Here is a tiny trained network, its code and every weight. The questions are about switching its units off for an input and a class, where a switched-off unit gives its printed mean instead of its output.

import numpy as np


def w(rows, s, z=0):
    codes = np.array(rows[::2]) - 128.0
    scale = np.full(codes.shape[1], s)
    scale[-1] = z or s
    return codes * scale


def norm(h):
    return h / np.sqrt((h * h).mean(-1, keepdims=True) + 1e-5)


def f(y):
    return y / 2 * (1 + np.tanh(0.7978845608 * (y + 0.044715 * y**3)))


def log_softmax(a):
    a = a - a.max(-1, keepdims=True)
    return a - np.log(np.exp(a).sum(-1, keepdims=True))


def net(x, mask):
    res = np.array(x, float).reshape(1, 6) / 4 @ E
    u = 0
    for l in range(3):
        y = f(norm(res) @ A[l][:, :-1].T + A[l][:, -1])
        res = res + np.where(mask[u : u + 13], y, B[l][:, -1]) @ B[l][:, :-1]
        u += 13
    return log_softmax(norm(res)[-1] @ U[:, :-1].T + U[:, -1])


A, B = {}, {}
E = w([
[60,115,100,148],'x0',
[100,139,45,62],'x1',
[100,119,104,117],'x2',
[2,99,175,72],'x3',
[126,38,141,104],'x4',
[105,143,128,156],'x5',
],0.0064)
A[0] = w([
[168,185,159,64,250],'L0N0',
[167,132,86,143,106],'L0N1',
[155,143,103,191,68],'L0N2',
[110,94,78,150,143],'L0N3',
[114,110,76,168,144],'L0N4',
[160,121,71,181,144],'L0N5',
[69,94,97,127,145],'L0N6',
[130,69,131,185,164],'L0N7',
[158,123,192,145,202],'L0N8',
[126,164,79,113,106],'L0N9',
[82,127,138,144,197],'L0N10',
[106,249,128,174,137],'L0N11',
[236,111,138,94,92],'L0N12',
],0.012,0.0023)
B[0] = w([
[6,17,133,226,222],'L0N0',
[133,230,205,62,182],'L0N1',
[192,190,131,101,182],'L0N2',
[150,149,189,149,162],'L0N3',
[143,61,200,3,160],'L0N4',
[131,144,228,100,209],'L0N5',
[153,123,177,161,206],'L0N6',
[145,107,106,194,174],'L0N7',
[41,137,17,129,206],'L0N8',
[70,60,28,140,173],'L0N9',
[185,18,101,88,178],'L0N10',
[157,55,174,199,253],'L0N11',
[140,123,161,153,252],'L0N12',
],0.0047,0.0043)
A[1] = w([
[253,118,111,43,68],'L1N0',
[108,156,204,121,151],'L1N1',
[150,113,121,48,252],'L1N2',
[230,90,139,198,208],'L1N3',
[128,82,46,187,182],'L1N4',
[142,168,60,88,89],'L1N5',
[182,69,103,146,119],'L1N6',
[218,124,65,144,122],'L1N7',
[2,159,151,72,147],'L1N8',
[145,214,126,19,225],'L1N9',
[170,14,31,116,148],'L1N10',
[125,147,103,222,214],'L1N11',
[193,111,129,131,219],'L1N12',
],0.0092,0.0016)
B[1] = w([
[128,88,174,112,181],'L1N0',
[55,68,116,94,148],'L1N1',
[131,104,103,225,164],'L1N2',
[35,153,150,162,255],'L1N3',
[139,62,26,184,175],'L1N4',
[154,100,36,104,124],'L1N5',
[43,45,209,59,164],'L1N6',
[119,202,174,40,169],'L1N7',
[236,156,173,36,212],'L1N8',
[119,128,86,220,146],'L1N9',
[200,125,60,203,204],'L1N10',
[110,31,87,97,192],'L1N11',
[157,167,130,254,174],'L1N12',
],0.0053,0.0055)
A[2] = w([
[200,159,55,23,122],'L2N0',
[184,170,71,11,122],'L2N1',
[207,127,49,200,108],'L2N2',
[185,197,138,110,158],'L2N3',
[39,182,70,74,161],'L2N4',
[209,30,132,176,209],'L2N5',
[206,190,187,149,144],'L2N6',
[51,134,180,2,85],'L2N7',
[71,127,103,56,117],'L2N8',
[180,78,67,224,98],'L2N9',
[117,207,119,84,132],'L2N10',
[60,142,28,193,254],'L2N11',
[84,113,114,183,127],'L2N12',
],0.0083,0.0023)
B[2] = w([
[72,41,130,225,154],'L2N0',
[127,177,81,133,150],'L2N1',
[175,200,127,123,175],'L2N2',
[216,243,77,2,133],'L2N3',
[231,36,129,152,127],'L2N4',
[44,190,116,132,255],'L2N5',
[78,152,144,122,170],'L2N6',
[112,219,168,27,176],'L2N7',
[83,110,167,78,139],'L2N8',
[102,108,207,93,211],'L2N9',
[197,64,244,187,119],'L2N10',
[136,96,35,178,196],'L2N11',
[168,14,164,88,168],'L2N12',
],0.0048,0.0058)
U = w([
[5,146,114,142,248],'0',
[176,132,222,60,185],'1',
[148,42,162,155,55],'2',
[105,91,106,153,2],'3',
],0.012,0.00087)

Each question gives the input, the list of numbers given to net, and the class t.
The units are the neurons (one row each of A and B). Each row of codes is followed by its name. A weight is (code - 128) times the scale printed after its matrix; where a second scale follows, it is the last column's (A, B and U).
mask holds one flag per neuron, layer by layer. A switched-off neuron (its flag False) gives its mean, the last column of its row in B, instead of its output. The means were averaged over made-up inputs and are rounded, as every weight is.
A unit's drop is (log p(t) with every unit on - log p(t) with that unit switched off) / (log p(t) with every unit on - log p(t) with every unit switched off).
The circuit of an input: a set's keep is (log p(t) with only the set's units on - log p(t) with every unit switched off) / (log p(t) with every unit on - log p(t) with every unit switched off). Starting from the 12 units with the biggest drops (on a tie, the unit counted first), units are removed one at a time, each time the one whose removal leaves the highest keep (on an exact tie, the one counted first), for as long as the keep stays at least 0.8.
circuit, biggest first: the units of the circuit, biggest drop first
unit that matters most: the unit with the biggest drop
k most important neurons: the k neurons with the biggest drops, biggest first
top k neurons in layer l: the k neurons of layer l with the biggest drops, biggest first
drop when u is switched off: that unit's drop, to one decimal
input [6,5,-8,-7,4,-6], class 0: circuit, biggest first	L1N3
input [-6,-2,7,-7,1,-6], class 0: circuit, biggest first	L1N3, L1N8, L0N0
input [-2,-5,0,6,-8,6], class 2: circuit, biggest first	L0N11, L0N10
input [-1,6,-1,-8,2,-1], class 1: top 2 neurons in layer 1	L1N7, L1N0
input [1,-5,2,-7,-4,8], class 1: circuit, biggest first	L0N2, L1N7
input [7,2,-1,-4,-5,-2], class 2: 4 most important neurons	L1N8, L2N5, L1N12, L1N3
input [-6,-1,-6,4,4,0], class 0: 2 most important neurons	L0N1, L2N5
input [-7,-3,1,5,-7,8], class 2: 2 most important neurons	L0N11, L2N12
input [4,-4,3,5,-7,-3], class 2: 2 most important neurons	L0N11, L0N1
input [1,-4,-5,-7,5,8], class 1: circuit, biggest first	L0N0, L1N7
input [7,5,1,2,1,6], class 3: 2 most important neurons	L0N10, L0N5
input [-5,-6,2,8,3,4], class 1: 2 most important neurons	L1N8, L0N11
input [7,-1,-1,7,5,7], class 1: 3 most important neurons	L1N8, L0N0, L0N11
input [-4,-2,2,0,-8,5], class 2: top neuron in layer 1	L1N11
input [6,5,-7,-8,8,-5], class 1: top 2 neurons in layer 0	L0N0, L0N1
input [-7,2,-4,5,-8,-6], class 2: top 2 neurons in layer 0	L0N0, L0N11
input [-1,4,-1,-7,-4,1], class 1: 2 most important neurons	L0N1, L1N7
input [-8,-8,-8,-6,-4,2], class 0: top 2 neurons in layer 0	L0N8, L0N0
input [-2,2,6,-8,-8,-2], class 1: top 2 neurons in layer 2	L2N3, L2N5
input [-8,5,-8,-1,6,-5], class 0: unit that matters most	L2N5
input [6,8,-3,4,3,8], class 3: top 2 neurons in layer 2	L2N4, L2N0
input [5,8,7,3,-3,4], class 3: drop when L2N4 is switched off	0.1
input [0,2,-5,8,-8,-4], class 1: drop when L0N4 is switched off	0.0
input [8,-2,2,-7,-7,-5], class 1: drop when L0N1 is switched off	0.2
